Here is a tiny trained network, its code and every weight. The questions are about switching its units off for an input and a class, where a switched-off unit gives its printed mean instead of its output.

import numpy as np


def w(rows, s, z=0):
    codes = np.array(rows[::2]) - 128.0
    scale = np.full(codes.shape[1], s)
    scale[-1] = z or s
    return codes * scale


def f(y):
    return np.maximum(y, 0)


def log_softmax(a):
    a = a - a.max(-1, keepdims=True)
    return a - np.log(np.exp(a).sum(-1, keepdims=True))


def net(x, mask):
    res = np.array(x, float).reshape(1, 8) / 4 @ E
    y = f(res @ A[0][:, :-1].T + A[0][:, -1])
    res = res + np.where(mask, y, B[0][:, -1]) @ B[0][:, :-1]
    return log_softmax(res[-1] @ U[:, :-1].T + U[:, -1])


A, B = {}, {}
E = w([
[128,128,130,124],'x0',
[130,127,127,130],'x1',
[85,255,72,168],'x2',
[18,92,147,212],'x3',
[128,127,129,127],'x4',
[66,95,34,44],'x5',
[126,127,128,127],'x6',
[189,87,51,222],'x7',
],0.0075)
A[0] = w([
[208,163,220,136,94],'n0',
[212,123,87,147,148],'n1',
[177,94,41,184,230],'n2',
[90,180,79,147,95],'n3',
[82,197,72,171,91],'n4',
[210,153,118,82,104],'n5',
[237,191,188,177,125],'n6',
[154,55,165,88,70],'n7',
[146,164,203,226,219],'n8',
[165,59,170,84,50],'n9',
[217,40,85,175,101],'n10',
[44,86,156,207,211],'n11',
[124,71,125,111,81],'n12',
[178,178,160,56,134],'n13',
[147,47,173,64,97],'n14',
[128,210,120,131,62],'n15',
[95,49,160,136,65],'n16',
[131,92,22,89,182],'n17',
[108,174,211,60,169],'n18',
[207,164,206,158,252],'n19',
[53,121,180,138,188],'n20',
[150,2,117,148,113],'n21',
[129,214,110,111,101],'n22',
[158,171,180,158,56],'n23',
[198,158,109,67,76],'n24',
[151,226,91,123,66],'n25',
[166,28,119,63,61],'n26',
[92,87,17,38,77],'n27',
[94,166,100,130,74],'n28',
[85,167,214,17,197],'n29',
[93,217,59,154,74],'n30',
[132,123,35,22,82],'n31',
[157,206,106,114,95],'n32',
[48,134,118,199,121],'n33',
[88,189,193,54,104],'n34',
[242,174,99,59,57],'n35',
[184,90,146,94,76],'n36',
],0.0087,0.0028)
B[0] = w([
[72,74,128,167,201],'n0',
[132,139,94,125,185],'n1',
[146,172,88,123,226],'n2',
[169,112,176,145,189],'n3',
[160,125,191,137,210],'n4',
[120,127,133,60,183],'n5',
[96,100,121,134,221],'n6',
[159,128,149,170,183],'n7',
[94,89,104,105,239],'n8',
[170,121,149,169,183],'n9',
[158,148,113,151,202],'n10',
[140,144,88,1,230],'n11',
[138,122,152,125,157],'n12',
[124,138,91,74,197],'n13',
[152,174,166,155,202],'n14',
[126,123,167,168,176],'n15',
[184,139,171,115,171],'n16',
[74,111,104,140,213],'n17',
[161,156,83,135,219],'n18',
[78,88,85,131,231],'n19',
[148,150,76,73,199],'n20',
[168,147,148,125,201],'n21',
[139,132,146,140,186],'n22',
[69,101,132,137,169],'n23',
[120,119,135,70,180],'n24',
[158,124,181,149,191],'n25',
[151,108,146,172,200],'n26',
[76,65,139,163,225],'n27',
[123,122,169,136,164],'n28',
[137,162,73,181,253],'n29',
[175,127,167,142,215],'n30',
[82,84,131,163,214],'n31',
[149,111,178,125,178],'n32',
[147,133,159,79,207],'n33',
[133,145,101,188,211],'n34',
[165,121,129,28,203],'n35',
[135,124,147,131,168],'n36',
],0.009,0.0071)
U = w([
[145,123,107,41,210],'0',
[179,121,248,187,31],'1',
[127,116,83,134,254],'2',
[54,45,107,157,18],'3',
[166,183,13,163,73],'4',
],0.011,0.0044)

Each question gives the input, the list of numbers given to net, and the class t.
The units are the neurons (one row each of A and B). Each row of codes is followed by its name. A weight is (code - 128) times the scale printed after its matrix; where a second scale follows, it is the last column's (A, B and U).
mask holds one flag per neuron, in row order. A switched-off neuron (its flag False) gives its mean, the last column of its row in B, instead of its output. The means were averaged over made-up inputs and are rounded, as every weight is.
A unit's drop is (log p(t) with every unit on - log p(t) with that unit switched off) / (log p(t) with every unit on - log p(t) with every unit switched off).
The circuit of an input: a set's keep is (log p(t) with only the set's units on - log p(t) with every unit switched off) / (log p(t) with every unit on - log p(t) with every unit switched off). Starting from the 12 units with the biggest drops (on a tie, the unit counted first), units are removed one at a time, each time the one whose removal leaves the highest keep (on an exact tie, the one counted first), for as long as the keep stays at least 0.8.
units of the circuit, in order: the units of the circuit, biggest drop first
most important unit: the unit with the biggest drop
k most important neurons: the k neurons with the biggest drops, biggest first
input [8,-7,8,-7,5,0,8,-2], class 1: most important unit : n25
input [4,-1,-4,-5,3,-4,-4,-6], class 4: units of the circuit, in order : n29, n18
input [-3,-2,-7,0,5,-8,-4,-4], class 3: units of the circuit, in order : n19, n0
input [7,2,1,-6,4,-8,-2,0], class 3: 3 most important neurons : n0, n19, n6
input [-5,-4,-1,-4,-6,7,-3,4], class 3: units of the circuit, in order : n27, n31
input [-5,6,-7,6,1,0,0,-8], class 4: 3 most important neurons : n29, n20, n18
input [-2,1,-5,6,3,0,1,-6], class 0: 2 most important neurons : n11, n20
input [-6,-8,-6,2,-3,5,5,8], class 4: units of the circuit, in order : n2, n10
input [-4,2,3,7,3,6,-2,-2], class 0: units of the circuit, in order : n11, n33
input [-6,-6,8,-8,-3,4,1,7], class 0: units of the circuit, in order : n35, n29
input [4,4,-7,6,6,3,2,1], class 1: units of the circuit, in order : n16, n21
input [-4,-1,-3,6,6,4,-3,-3], class 0: units of the circuit, in order : n11, n20
input [-3,-7,4,-2,-5,8,2,-2], class 3: units of the circuit, in order : n27, n31
input [-7,-1,0,-8,3,-5,1,7], class 0: units of the circuit, in order : n35
input [4,-5,6,7,3,6,-5,3], class 0: units of the circuit, in order : n11, n33
input [-8,-3,-6,-6,3,-6,3,4], class 2: 2 most important neurons : n19, n0
input [6,8,7,-4,-2,2,1,-8], class 4: 4 most important neurons : n29, n18, n34, n13
input [0,-4,-2,-5,7,-6,-6,-1], class 3: units of the circuit, in order : n0, n19
input [-7,5,-6,-7,-1,-6,8,3], class 0: 2 most important neurons : n35, n5
input [6,6,-7,8,-1,-8,6,-8], class 0: most important neuron : n11
input [-1,5,-1,-8,-6,-8,3,0], class 0: 2 most important neurons : n35, n5
input [-7,-2,8,-7,-2,-4,0,3], class 1: 2 most important neurons : n25, n11
input [1,8,7,4,3,-4,4,-2], class 1: 2 most important neurons : n4, n30
